Below are the code and all the weights of a small trained network. Each question names an input and a class and asks about switching units off, where a switched-off unit gives its printed mean instead of its output.

import numpy as np


def w(rows, s, z=0):
    codes = np.array(rows[::2]) - 128.0
    scale = np.full(codes.shape[1], s)
    scale[-1] = z or s
    return codes * scale


def norm(h):
    return h / np.sqrt((h * h).mean(-1, keepdims=True) + 1e-5)


def f(y):
    return y / 2 * (1 + np.tanh(0.7978845608 * (y + 0.044715 * y**3)))


def log_softmax(a):
    a = a - a.max(-1, keepdims=True)
    return a - np.log(np.exp(a).sum(-1, keepdims=True))


def net(x, mask):
    res = np.array(x, float).reshape(1, 7) / 4 @ E
    u = 0
    for l in range(4):
        y = f(norm(res) @ A[l][:, :-1].T + A[l][:, -1])
        res = res + np.where(mask[u : u + 3], y, B[l][:, -1]) @ B[l][:, :-1]
        u += 3
    return log_softmax(norm(res)[-1] @ U[:, :-1].T + U[:, -1])


A, B = {}, {}
E = w([
[156,141,176,148,86,116],'x0',
[63,64,209,37,87,221],'x1',
[90,139,85,184,90,104],'x2',
[110,87,182,229,77,143],'x3',
[64,6,100,118,200,27],'x4',
[255,75,58,153,60,157],'x5',
[125,153,3,72,10,131],'x6',
],0.0065)
A[0] = w([
[117,107,86,93,173,103,215],'L0N1',
[98,160,138,173,214,146,7],'L0N2',
[64,185,99,254,173,193,31],'L0N3',
],0.0072,0.0021)
B[0] = w([
[46,104,6,104,154,107,250],'L0N1',
[1,189,126,58,80,220,176],'L0N2',
[156,188,51,133,172,110,225],'L0N3',
],0.0084,0.002)
A[1] = w([
[79,228,88,179,80,116,27],'L1N1',
[66,21,221,143,151,154,3],'L1N2',
[254,235,220,33,114,85,40],'L1N3',
],0.0063,0.0033)
B[1] = w([
[89,126,140,133,171,251,226],'L1N1',
[121,50,155,79,123,123,253],'L1N2',
[163,169,202,110,115,127,216],'L1N3',
],0.016,0.0014)
A[2] = w([
[113,101,50,185,77,130,50],'L2N1',
[99,79,172,58,217,254,5],'L2N2',
[79,68,84,99,140,173,180],'L2N3',
],0.0059,0.002)
B[2] = w([
[245,101,142,153,136,90,166],'L2N1',
[147,87,151,218,169,128,226],'L2N2',
[157,158,132,85,74,87,250],'L2N3',
],0.011,0.0023)
A[3] = w([
[183,226,155,87,145,99,171],'L3N1',
[166,111,208,136,255,206,138],'L3N2',
[117,177,172,201,28,180,3],'L3N3',
],0.0089,0.0013)
B[3] = w([
[102,77,188,204,38,36,191],'L3N1',
[219,183,86,60,187,145,253],'L3N2',
[7,80,97,172,137,197,219],'L3N3',
],0.011,0.0043)
U = w([
[210,112,167,56,212,176,124],'0',
[196,120,53,82,49,122,97],'1',
[39,144,60,72,173,45,146],'2',
[83,251,119,158,214,169,91],'3',
[94,26,193,78,135,92,9],'4',
[193,105,96,233,160,107,145],'5',
[182,190,231,161,93,126,120],'6',
[75,132,134,173,75,222,252],'7',
],0.019,0.0031)

Each question gives the input, the list of numbers given to net, and the class t.
The units are the neurons (one row each of A and B). Each row of codes is followed by its name. A weight is (code - 128) times the scale printed after its matrix; where a second scale follows, it is the last column's (A, B and U).
mask holds one flag per neuron, layer by layer. A switched-off neuron (its flag False) gives its mean, the last column of its row in B, instead of its output. The means were averaged over made-up inputs and are rounded, as every weight is.
A unit's drop is (log p(t) with every unit on - log p(t) with that unit switched off) / (log p(t) with every unit on - log p(t) with every unit switched off).
The circuit of an input: a set's keep is (log p(t) with only the set's units on - log p(t) with every unit switched off) / (log p(t) with every unit on - log p(t) with every unit switched off). Starting from all 12 units, units are removed one at a time, each time the one whose removal leaves the highest keep (on an exact tie, the one counted first), for as long as the keep stays at least 0.8.
circuit, biggest first: the units of the circuit, biggest drop first
top k neurons: the k neurons with the biggest drops, biggest first
top k neurons in layer l: the k neurons of layer l with the biggest drops, biggest first
input [2,-6,2,8,-8,-4,-1], class 3: circuit, biggest first => L0N3
input [3,3,1,-8,-1,2,0], class 6: top 2 neurons => L1N3; L3N1
input [-1,-4,-8,-1,-4,6,-5], class 6: circuit, biggest first => L3N1; L1N3
input [8,-5,1,-6,-4,0,4], class 6: top 4 neurons => L1N3; L3N1; L0N2; L0N1
input [3,-3,-7,2,-1,7,-2], class 6: circuit, biggest first => L1N3; L0N1
input [6,-5,-2,7,-8,-4,-3], class 3: circuit, biggest first => L1N1; L0N3
input [-3,-8,1,2,1,-3,3], class 3: top 3 neurons => L1N1; L1N2; L3N1
input [5,3,8,7,0,-8,-8], class 3: top 2 neurons => L0N3; L3N2
input [-8,0,3,7,5,4,-8], class 4: top 2 neurons => L1N2; L1N1
input [1,-6,-3,8,-8,-1,-4], class 3: top 3 neurons => L3N3; L3N2; L1N1
input [0,-1,4,4,-4,3,4], class 7: top 2 neurons => L3N3; L1N1
input [0,-1,-3,8,-8,-6,-5], class 3: circuit, biggest first => L3N2; L3N3
input [8,6,-6,1,4,-2,-3], class 0: top 2 neurons => L3N2; L3N1
input [7,2,-7,-3,-7,0,7], class 6: circuit, biggest first => L1N3
input [6,-2,7,-7,-3,3,-4], class 6: top 2 neurons => L3N1; L1N3
input [5,6,-1,-4,-7,7,-5], class 6: top 2 neurons in layer 1 => L1N3; L1N1
input [-5,1,6,5,-7,-1,-6], class 3: top 3 neurons => L0N3; L3N2; L1N1
input [-8,-1,7,1,2,-1,8], class 1: top 4 neurons => L2N1; L3N3; L2N3; L0N2
input [6,-1,-6,2,7,6,-8], class 0: top 2 neurons in layer 3 => L3N2; L3N1
input [1,-7,-1,5,-2,-2,-7], class 3: circuit, biggest first => L0N2
input [-3,-7,1,-8,-5,7,-6], class 6: top 2 neurons in layer 3 => L3N1; L3N3
input [-5,6,3,2,1,-6,1], class 4: top 2 neurons in layer 3 => L3N3; L3N2
